In the rows, 128 means zero.
Each row of numbers stands for one thing and depends on some of the facts below. Use the named rows to name the rest.

Facts:
ω: belongs to class; η: uses; σ: sits directly inside
lalan ω a; vegrir ω c; kubrun ω b; drigo ω b; fovur ω c; mastin ω b; veplu ω c; stagra ω c; brabu ω c; baskis ω c
vubo ω a; bufan ω c; nuplom ω a; bostok ω a; kinar ω c; fluge ω a; faris ω b; falim ω a; fumi ω a; stezu ω b
fiflos ω c; viflen ω a; steda ω c; loteve ω a; notavil ω c; varol ω a; plelovir ω b; flidin ω b; skabas ω c; geplu ω a
studur ω a; povol ω a; vetapli ω a; laklal ω a; kloflok ω c; gutrar ω b; muvol ω b; novir ω a; drozol ω a; skagre ω b
teze ω c; puloskam ω a; tigul ω b; sabril ω b; neklam ω b; nukar ω c; bostu ω a; klubim ω a; zibrafluk ω b; pudril ω a
noski ω a; pledragrem ω b; nuklar ω b; kistun ω b; ruflun ω b; feskos ω b; gopem ω b; pludofa ω a; ketro ω b; misku ω b
sasa ω a; brila ω b; brimak ω c; vuna ω b; kozu ω c; soses ω c; brilo ω c; seriga ω b; dragro ω a; nogarel ω a
stumol ω b; tidros ω a; tremik ω b; ludam ω a; gratrir ω a; flegres ω a; tukla ω b; tregrun ω a; ziflor ω a; limek ω c
broklos ω c; veskun ω b; guvor ω c; kluru ω c; klustak ω b; skopon ω a; bukunor ω a; bretol ω a; fetrar ω c; zoklal ω a
floflu ω c; romabri ω a; niba ω a; bremur ω a; klatogrem ω c; klaskom ω b; pumu ω b; robrak ω a; voklis ω b; duve ω c
stabra ω b; drapluri ω a; stograr ω a; flodu ω c; fitro ω c; zuskan ω a; pesu ω c; bripem ω c; nipas ω a; raruk ω b
robur ω a; magro ω a; sikler ω a; stelu ω c; zosu ω c; taflem ω c; kliza ω b; nusuk ω a; roplar ω a; bromuk ω c
medrim ω a; klumasku ω c; klaplun ω a; stoston ω c; rurek ω a; flape ω a; drefle ω b; putror ω c; bufluk ω b; drefo ω b
gribrem ω a; roske ω a; kotrek ω a; tadrar ω c; bobro ω a; bivo ω b; sigur ω a; gadenar ω b; grisku ω c; zitu ω c
disizor ω b; munin ω a; gastol ω a; sodo ω c; plagrosta ω c; bagu ω c; gugros ω c; gragrer ω c; drubezas ω a; libru ω b
zodrak ω b; dobres ω b; druplon ω c; mego ω b; vegir ω c; tregruk ω c; flufliton ω a; klukan ω b; tegi ω a; suflisku ω a
nazadim ω b; trestisin ω a; skuflugir ω a; metuflon ω b; lalan η romabri; kubrun η skunel; drigo η brimak; drigo η kotrek; drigo η bremur; fovur η ziflor
fovur η zibrafluk; fovur η pludofa; mastin η drigo; mastin η vegrir; stagra η dragro; brabu η tregruk; baskis η bromuk; baskis η stabra; baskis η pludofa; vubo η bremur
bufan η lubro; bufan η fovur; nuplom η veskun; nuplom η stelu; klubas η niba; klubas η romabri; kinar η gribrem; fluge η drefle; faris η ziflor; falim η drubezas
fumi η skuflugir; fumi η lalan; stezu η sigur; stezu η drefo; fiflos η plaflem; viflen η kistun; viflen η romabri; loteve η gastol; loteve η flufliton; loteve η tugra
varol η romabri; flidin η stabra; skabas η varol; skabas η kistun; skabas η bripem; studur η brimak; povol η fumi; tugra η begri; tugra η neskaplin; tugra η nuplom
vetapli η sikler; vetapli η gugros; vetapli η bremur; laklal η tugra; laklal η dragro; kloflok η romabri; muvol η roplar; novir η dragro; skunel η roplar; skagre η drigo
teze η plagrosta; puloskam η kluru; puloskam η tatrupli; tigul η metuflon; tigul η vegrir; sabril η ziflor; neklam η metuflon; neklam η vegrir; nukar η flape; bostu η sikler
bostu η kiske; klubim η plaflem; klubim η kotrek; klubim η romabri; klubim η sakle; pudril η begri; pudril η gopem; nuklar η bukunor; ruflun η brimak; ruflun η guvor
stipler η magro; feskos η zodrak; misku η gribrem; sasa η flape; brila η metuflon; brila η bremur; brila η vegrir; brimak η dragro; brimak η fumi; vuna η kotrek
soses η bivo; soses η magro; seriga η ruflun; seriga η tidros; lubro η brimak; lubro η fiflos; stumol η klaplun; stumol η tigul; drazor η brilo; drazor η rurek
drazor η bostu; tremik η notavil; tremik η nipas; tatrupli η donik; tatrupli η stabra; ludam η brimak; ludam η fiflos; niklu η raruk; niklu η flidin; gratrir η plefu
gratrir η stumol; tukla η bripem; donik η sodo; donik η flegres; ziflor η plaflem; ziflor η klubim; ziflor η sigur; ziflor η nipas; limek η gadenar; veskun η sikler
guvor η lalan; klustak η varol; klustak η grisku; klustak η skabas; skopon η flidin; skopon η duve; skopon η kluru; bukunor η ruflun; bukunor η skuflugir; bukunor η dragro
bretol η geplu; zoklal η nipas; floflu η bobro; floflu η gugros; floflu η tegi; floflu η kloflok; romabri η kistun; bremur η vegrir; klaskom η kotrek; pumu η fetrar
pumu η stabra; voklis η flufliton; voklis η dragro; voklis η fumi; duve η kotrek; stabra η fetrar; stabra η plakik; stabra η flape; stograr η bufluk; stograr η veskun
stograr η kinar; flodu η povol; flodu η veplu; flodu η seriga; fitro η romabri; zuskan η neskaplin; zuskan η ketro; pesu η tregruk; pesu η nusuk; nipas η niba
nipas η romabri; nipas η lalan; raruk η stabra; magro η zibrafluk; magro η fumi; sikler η fetrar; stelu η skunel; stelu η flape; stelu η fluge; zosu η stelu
taflem η neklam; taflem η tremik; nusuk η neskaplin; bromuk η stezu; bromuk η lalan; medrim η roske; medrim η zoklal; gragus η klukan; gragus η bufan; klumasku η flufliton
klaplun η guvor; stoston η gribrem; rurek η faris; rurek η klubim; dristum η libru; dristum η suflisku; veke η guvor; flape η sakle; drefle η drefo; bufluk η bromuk
drefo η lalan; gribrem η tregruk; gribrem η flape; roske η ludam; roske η muvol; tadrar η plaflem; tadrar η brimak; tadrar η bripem; bivo η tigul; gadenar η tregruk
gadenar η noski; gadenar η flape; sakle η romabri; grisku η stagra; grisku η drefle; zitu η faris; zitu η gragus; disizor η flodu; plaflem η romabri; gastol η klubim
sodo η stelu; plagrosta η sodo; gragrer η steskun; gragrer η flidin; zodrak η nipas; zodrak η lalan; koplor η ruflun; dobres η varol; zamuplur η klumasku; zamuplur η sikler
mego η viflen; mego η sigur; plefu η tolis; vegir η sikler; tregruk η flufliton; tegi η kotrek; tegi η trestisin; tegi η vegir; neskaplin η sakle; neskaplin η lalan
suflisku η kubrun; nazadim η tregrun; nazadim η ketro; skuflugir η kotrek; metuflon η dragro; lalan σ zamuplur; vegrir σ lubro; kubrun σ klubas; drigo σ tatrupli; fovur σ tolis
mastin σ donik; veplu σ plakik; stagra σ plakik; brabu σ steskun; baskis σ tolis; vubo σ zamuplur; bufan σ donik; nuplom σ tolis; bostok σ dristum; kinar σ plakik
fluge σ zamuplur; faris σ tatrupli; falim σ dristum; fumi σ plaflem; stezu σ gefli; fiflos σ tugra; viflen σ sakle; steda σ veke; loteve σ veke; notavil σ zamuplur
varol σ plaflem; plelovir σ begri; flidin σ begri; skabas σ klubas; geplu σ plaflem; studur σ dristum; povol σ setapum; vetapli σ veke; laklal σ dristum; kloflok σ tugra
gutrar σ zamuplur; muvol σ plaflem; novir σ tolis; drozol σ neskaplin; skagre σ neskaplin; teze σ tugra; puloskam σ tolis; tigul σ plefu; sabril σ dredul; neklam σ klubas
nukar σ donik; bostu σ skunel; klubim σ gefli; zibrafluk σ begri; pudril σ tolis; noski σ dristum; pledragrem σ skunel; nuklar σ plaflem; kistun σ sakle; ruflun σ klubas
feskos σ tolis; gopem σ koplor; pludofa σ tatrupli; ketro σ gragus; misku σ plefu; sasa σ koplor; brila σ zamuplur; brimak σ zamuplur; vuna σ lubro; kozu σ dredul
soses σ donik; brilo σ setapum; seriga σ begri; dragro σ steskun; nogarel σ plaflem; stumol σ begri; tidros σ steskun; tremik σ veke; ludam σ donik; gratrir σ tatrupli
flegres σ steskun; tukla σ koplor; tregrun σ steskun; ziflor σ lubro; limek σ tatrupli; broklos σ kiske; veskun σ klubas; guvor σ kiske; kluru σ skunel; klustak σ kiske
skopon σ zamuplur; bukunor σ steskun; bretol σ tolis; fetrar σ donik; zoklal σ plakik; floflu σ zamuplur; romabri σ dredul; niba σ tatrupli; bremur σ tolis; klatogrem σ veke
klaskom σ tolis; pumu σ begri; robrak σ dristum; voklis σ drazor; duve σ zamuplur; stabra σ kiske; drapluri σ klubas; stograr σ tugra; flodu σ dredul; fitro σ niklu
zuskan σ steskun; pesu σ plakik; bripem σ donik; nipas σ begri; raruk σ begri; robur σ dredul; magro σ steskun; sikler σ tolis; stelu σ donik; zosu σ niklu
taflem σ kiske; kliza σ begri; nusuk σ plakik; roplar σ dredul; bromuk σ stipler; medrim σ setapum; klumasku σ dredul; klaplun σ klubas; stoston σ zamuplur; rurek σ steskun
flape σ dristum; drefle σ plakik; putror σ tatrupli; bufluk σ begri; drefo σ veke; gribrem σ skunel; roske σ lubro; kotrek σ stipler; tadrar σ tatrupli; bobro σ plefu
bivo σ plaflem; sigur σ dredul; gadenar σ neskaplin; grisku σ tatrupli; zitu σ plakik; disizor σ steskun; munin σ plakik; gastol σ steskun; sodo σ donik; plagrosta σ donik
bagu σ tatrupli; gugros σ plefu; gragrer σ tatrupli; drubezas σ skunel; libru σ plaflem; zodrak σ klubas; dobres σ klubas; druplon σ kiske; mego σ steskun; vegir σ plefu
tregruk σ steskun; flufliton σ dristum; klukan σ kiske; tegi σ begri; suflisku σ plaflem; nazadim σ begri; trestisin σ tugra; skuflugir σ dristum; metuflon σ begri

Named rows:
[170 139 133 122 130  80  96 134 160 114 105 123 172 115 102 187 100 127
  87 188 151 171  99 138  98 127 112 121 124 116 135 107 134  87 129 161
 116 196  82 147 146] : stezu
[159 151 131 105 133  82 161 165 146  69 150  90 191 113 129 184  89 153
  85 115 125 169 182  98 113  85 110 144 126 194 101 112 115 128 108  66
 147  96 129 188 141] : bretol
[156  80 146 106  73  85 123 147 170 126 123 134 132 139 142 161 103 120
  72 155 111 157 175 135 121 132 159 125 141 190 129 135 122 125 142 104
 125 132 145 143 119] : kozu
[101  92 195 163 136 121  33  94  40 128 147 171 172 170 138 166 133 122
  97 167 172 147 151  96 119 120 115 147 188 152 111  86 101 170  96 113
 133  52  78 136 119] : kotrek
[152 126 168 112 151 142 103 125 167 114 113 131 153 105 123 154 137 125
  66 148 131 161 120 134 116 142 104 111 117 135 146  92 115 141 166 103
 128 157 102 151 125] : stipler
[132 177 130 112 160  84  97 100  93  87 101 143 147 123  94 182 113 158
  83 137 199 155 144  98 113 120 147 110 149 152 129  91 120 169 145 128
 143 117  83 153  89] : magro
[123 116 164 139 146 102  94 122  84 113 149 135 156 131 142 170 127 139
  90 146 160 139 163 117 111 107 117 124 155 136 132 102 110 154 133 125
 132  78 102 149 125] : bobro
[151 119 151 133 109  78 118 182 121 114 147 128 167 158 131 173  94 140
  76 143 155 122 194 119 126 115 135 137 162 166 105 108 131 131 130  83
 126  64 109 182 122] : drubezas
[136 126 133 116  83 100 136 200 157 179 136 136 134 134 163 164  83 121
  94 166 116 137 126 163 164 160 112 133 119 147 100 138 171  85 143  68
  94  86 122 174 113] : skunel
[114 110 135 135  73 139  92 148 111 195 128 144 108 132 167 141 113 107
 115 174 152 144 121 129 140 146 119 147 153 139 113 104 130 118 111 116
  91 110 120 186 130] : begri
[182 113 115 100  85  92 106 158 185 175 114  98 151 158 144 167  81 121
  85 151 175 127 137 114  90 147 111 152 152 166  71  85 107 104 110 136
 137 159 117 210 181] : kliza
[123 149 139 116 104  93  95 165  89  82 137 111 171  81 118 139  78 144
  85 156 155 174 146 130 131 100 121  86 154  77 120 133 125  81 136 153
 141  85  96 138  97] : fluge
[156 124 161  94 109 108 123  82 190 101 104  98 137  96 121 144 111  94
  78 148 117 196 127 124 109 150 147  84 138 162 143 125 116 162 150 112
 158 165 127 124 101] : taflem
[150 129 144 129 124  89 136 174 131 109 154 114 168 134 133 165  89 139
  75 137 150 136 181 123 123 119 125 119 146 159 111 103 133 123 145  95
 137  72 123 177 132] : robur
[106 107 143 121  88  91 111  89 132 155 119 111 105 100 151 151 111 106
 124 160 118 189 112 147 125 145 131 116 132 143 146 148 142 130 128 139
 122 127 138 113 100] : kinar
[180 187  95  86 160  59 104 120 157 105  66 120 153 109  87 212 114 166
  85 162 182 162  88 134  93 145 132 116 104 133 136 113 151 107 156 180
 123 211  81 144 114] : mego
[149 215  97  97 152  69 141 131 126  83 105 114 144  86 104 179 102 172
  98 119 190 161 135 122 121 116 153  87 125 124 136 114 146 141 168 132
 133 129 110 164  89] : zuskan
[170 147 136 116 141  91 101 121 173 123 111 109 176 114 104 179 101 117
  89 171 151 166  85 138  87 134 101 122 130 118 119 107 136 103 130 154
 132 184  87 138 136] : tukla
[123 112 145 118 173 129 151 134 151 144 131 107 105 103 173 165 150 158
  93 113 120 148 134 167 115 136  82 133  94 151 156 122 115 117 183 157
 126 149 163 143 156] : niklu

Which thing is each row?
No name comes twice in this set of rows, the named rows included.
[167 128 180  57 144 108  71  99 208 133  99  59 193 130 119 127  99 131
  63 108 130 176  94 143 105 156  68  97 147 142  69  98 111 105 138 127
 243 150 100 119 125]	brila
[117 162 121 135 137  98 142 130 104 107 162  95 137  73 134 161 104 138
 121 137 160 171 125 146 119 108 109 103 124  94 151 130 125 113 145 157
 125 118 131 149 122]	sasa
[122 186 145 110 147 114 158  88 137 119 153  65 142  67 135 147 106 135
 125 110 153 188 100 143 136 123  92  79 125 108 119 122 132 134 150 117
 162 105 134 144 109]	loteve
[159 135 114 125  94 107  86 121 145 150 109 117 147 120 128 173 101 110
 103 183 179 155 101 118  84 126 112 132 149 109 119  89 106 100  92 191
 107 192  90 189 171]	bufluk
[120  61 186  88 102 106  48  87 142 107  96 110 151 115 130 124 121 129
  55 143 108 181 162 128 104 124 126 102 168 161 126 130  89 134 144 159
 196 134 130  89 107]	duve
[101  62 160 117 127  93 108  94 129 147 135 113  98 124 171 177 147 145
  88 134 114 152 179 144 112 127 128 137 128 201 144 146 103 140 156 164
 145 133 163 114 141]	vegir
[133 142 137 157 120 105  96 138  64  87 141 152 165 102 110 171 105 118
 105 178 171 168 132 120 110 102 129 103 153  91 159 106 126 128 127 143
  88 110  78 158 122]	varol
[123 100 189 162 141  68 116 123  75  82 152 141 157 147 148 200 133 145
 121 155 176 108 171 150  81 103 168 118 173 107 119 112 118 143 115 136
 112  83  78 143 155]	pludofa
[116 117 164 116  71  67 161  68 168 130 133  86 106  99 171 173 111 109
 139 146 121 164 110 184 100 146 172  94 145 121 129 165 134 136 133 128
 132 140 133  96 123]	limek
[174 152 118 117 143  84 113 113 159  81 113 108 188  98  95 215  88 125
 101 183 121 198  93 120  89 104  94 151 108 143 138 121 128  89  90 136
 113 200  79 140 156]	feskos

Now the same things, written a new way:
Known rows:
[162 154  95 135 135 114 159 159 122  50 166 135 175 101 136 167  48 150
 172 173 125 124 114 122 199 140 160 131 116 108 146 167 157] : vegrir
[113 132  87 127 104 122 112 138 146 122 122  91  90 142 113 103 117 129
 116  84 123 111 109 152  97 153 111 143 124 123 122 159 115] : bostu
[130 128 137  98 143 131 111 103 138 148  84 105  86 119 129 121 141 157
  89  88 124 108 115 135  50 151  97 131 144 129 117 147 122] : sasa
[125 123 139 137 108 140 116 116 131 182 155 150 123 126 106 114 179  84
 128 132 127 145 153 107 145  94 133 123 139 113 124  89 120] : tukla
[117 111 104 131 147 107 167 134 134 117 107 106 144 122  95 140  92  85
 116 169 111 130 123 131 130 128 108 166 130 121 161 144 127] : klaplun
[102 107 135 130 117 120 120 111 135 151  94  93 108 134  92 110 168  77
  90 129  91 139 113 124 113  94 107 150 128 128 131 137 119] : medrim
[158  94 176 133 109 131 154 146 122 152 165 153 155 101 163 157 159 137
 116 153 153 135 180 163 121 152 110 107 127 133  92 106 156] : libru
[163 133 139 138 118 144 121  98 133 164 145 163 142 106 112 156 145  82
 127 122 155 116 147 113 130 131 157  92 137 112 114  93 125] : drefo
[135 135 171 105 138 132 124 125 124  95 132 126 124 115 176 130 153 209
 123 122 116 127 124 129 119 122 121 105 133 132 105 139 155] : plagrosta
[123 131 174  98 133 132 112 124 120 111 131 125 117 128 169 104 167 214
 120 123 105 140 126 123 118 108 106 119 131 131 109 142 151] : teze
[143 126 130  97 152 133 133  98 135 121  82 114 110 103 130 157 106 155
  96 107 137  97 118 143  52 178 106 121 143 129 113 146 135] : gribrem
[141 123 140 106 150 129 138  91 131 135  71 114 116 112 113 161 117 119
  91 123 124 107 113 124  65 148 110 128 131 126 132 128 126] : nusuk
[103 155 141 107 128 136  78 111 120 129 131 116  91 155 138  81 168 179
 141  78 100 131  97  88 128  86 132 124 137 133 127 138 125] : baskis
[132 104 126 148 103 144 176 163 125 171 134 164 122 140 138 129 187 144
 132 173 158 152 188 129 134 136 119 150 135 150  76 120 176] : kliza
[103 117  91 121 160 115 147 118 121 138  88 114 121 127  84 133 101  92
 119 157 105 131 121 101 108 117  95 164 132 123 163 138 117] : novir
[126 121 139 133 123 141 115 110 121 187 144 152 124 131 105 124 168  82
 135 129 132 140 149 100 138 105 135 113 141 116 130  87 121] : feskos
[ 94 133 141 115 127 131 105 141 128 127 127 137 110 164 183  80 126 194
 146  77 166 123 127 166 101 170 124 111 109 157 111 122  92] : tatrupli
[120 141  67 149 127 124 125 156 112 159 180 159 116 130  99 124  97 108
 171 130 132 134 160 106 165 130 112 145 131 108 159 105 122] : drigo
[102 109 137 104 162 122 133 106 124 150  79 107 102 130 112 119 142 125
 100 131 117 127 129 119  74 127  83 142 138 130 143 136 124] : pudril

Which thing is each row?
No name comes twice in this set of rows, the named rows included.
[150 135 122 155  82 144 107 128 137 156 180 149 131 126 119 127 151  75
 135 103 149 121 134 140 158 130 172  96 128 119 103  95 120]	faris
[171 125 114 137 156 100 159 122 135  70 135 105 192  59 110 198  10  56
 115 154 128 105 110 165 139 180 135 109 111  83 176 137 110]	dragro
[155 148 119 117 129 143 120 121 126 157 156 165 113 105 137 149 107 159
 144  97 162 100 152 126 100 177 126 104 144 112 116 106 127]	veskun
[175 152 146 146 109 135 133 110 136  73 138 126 176 111 135 165 127 111
 138 148 125 131  90 130 194 103 213  93 119 121 112 138 149]	bripem
[163 119 149 120 140 139 149 118 122 152 153 172 149  92 140 170 120 133
 129 148 159 116 170 129 114 154 110 110 134 115 118  99 155]	gopem
[ 87 119 155 127 120 118  87 174 142  76 178 128 159 127 200 116  85 151
 146  94 167 119 124 202 124 181 125  93 110 135 146 127  80]	steskun
[145 100 178 119 123 137 138 128 122 163 142 164 141 108 159 149 170 145
 112 139 149 140 178 145 106 142  99 108 135 131  97  99 146]	kubrun
[144 148 172  94 153 133 118  98 126 103 112 136 117 105 167 146 140 210
 128 114 128 120 111 118 107 122 138  96 137 130 112 133 151]	stelu
[172 131 115 142 121 133 149 102 154 102  91 112 156 103  92 183 101  60
 103 127 137 106  94 137 123 148 181 115 127 116 122 136 123]	lalan
[194 140 136 160  81 149 126 104 147 144 165 155 157 102 114 165 142  63
 124 118 166 119 136 146 161 140 196  84 130 112  90 100 132]	kistun
[145 134  93 156  99 148 159 108 145 133  68 108 115 150  80 141 162  65
 109 133 137 118 100 114 120 121 195 148 129 150  93 150 139]	nipas
[137 116 146 116 136 127 139  98 142 128  81 105 117 115 121 149 133 120
  86 120 127 111 114 144  72 153 119 122 137 127 113 135 129]	fluge
[161 107 153 136 119 124 169 120 143  97  95 111 151  99 135 168 128 109
  81 144 134 117 120 170  94 160 132 118 125 131 103 149 142]	roplar
[ 79 150 115 112 167 125  98 129 120 147 110 143  99 178 145  90  93 169
 163  97 154 125 130 114 101 142 116 137 118 144 145 113  84]	zamuplur

The same things again, as new rows of numbers:
Known rows:
[133 135 121  84 152 162 130 132  95 137 119 124  72] : zuskan
[110 158 137 127  90 167 131 124 112 147 110 125 121] : zitu
[135 157 113 120 107 163 153 136 148 143 144 141 120] : bremur
[126 118 141 102 160 155 112 118 118 140 124 123  81] : disizor
[109 167 147 120  72 173 145 127 103 144 115 113 122] : stelu
[110 132 143  82 150 146 141 111 123 144  79 161 101] : bromuk
[122 134 129 104 108 117 130 132 170 105 118 141 163] : stipler
[106 163 149 117  99 187 165 126 110 159 113 148 111] : baskis
[107 147 131 137  87 171 127 125 111 152 121 116 121] : fiflos
[130 106 140 116 163 113 127 113 164 125 122 139 118] : tremik
[139 177 139 123 108 157 142 117 101 156 128 116 133] : gragrer
[119 154 137 122  87 165 129 126 106 143 113 120 123] : klumasku
[134 120 135 127 135 123 119 118 163 125 133 125 127] : bivo
[145 124 117 153 152 101 130 139 102 116 139 129 134] : munin
[137 136 114 111 128 126 138 133 137 125 131 128 121] : medrim
[101 142 137 153  62 155 100 130 116 131  91  98 110] : stoston
[161 140 118 116  86 177 100 130 103 140 116 105 131] : stagra
[141  79 138 177 176  88 114 128 115 120 151 118 139] : kistun
[114 160 136 125  89 169 129 123 117 148 110 124 121] : bufan

Rows to name:
No name comes twice in this set of rows, the named rows included.
[128  64 126 138 140 112 136 139 147 121 143 109 150]	klubas
[102 108 105 156 122 141 141 133 145 154 158 109 111]	klubim
[172 126 103 109 122 137 117 137 133 121 136 112 126]	laklal
[150 132 109  96 134 127 127 130 145 122 122 134 119]	povol
[147  50 107 154 154 125 142 145 104 143 167  79 110]	viflen
[130 112 136 131 141 117 122 119 156 125 134 126 127]	tukla
[144 172 130 129 106 164 132 116 107 160 133 111 136]	tadrar
[129 123 140 146 142 106 144 140 135 109 131 162 170]	tolis
[138 124 118  98 149 122 141 128 140 125 120 139 111]	zoklal
[131  87 137 191 149  84  76 126 139 102 115 112 126]	gutrar
[117 131 134 143  95 168 131 129  96 152 125 105 121]	skabas

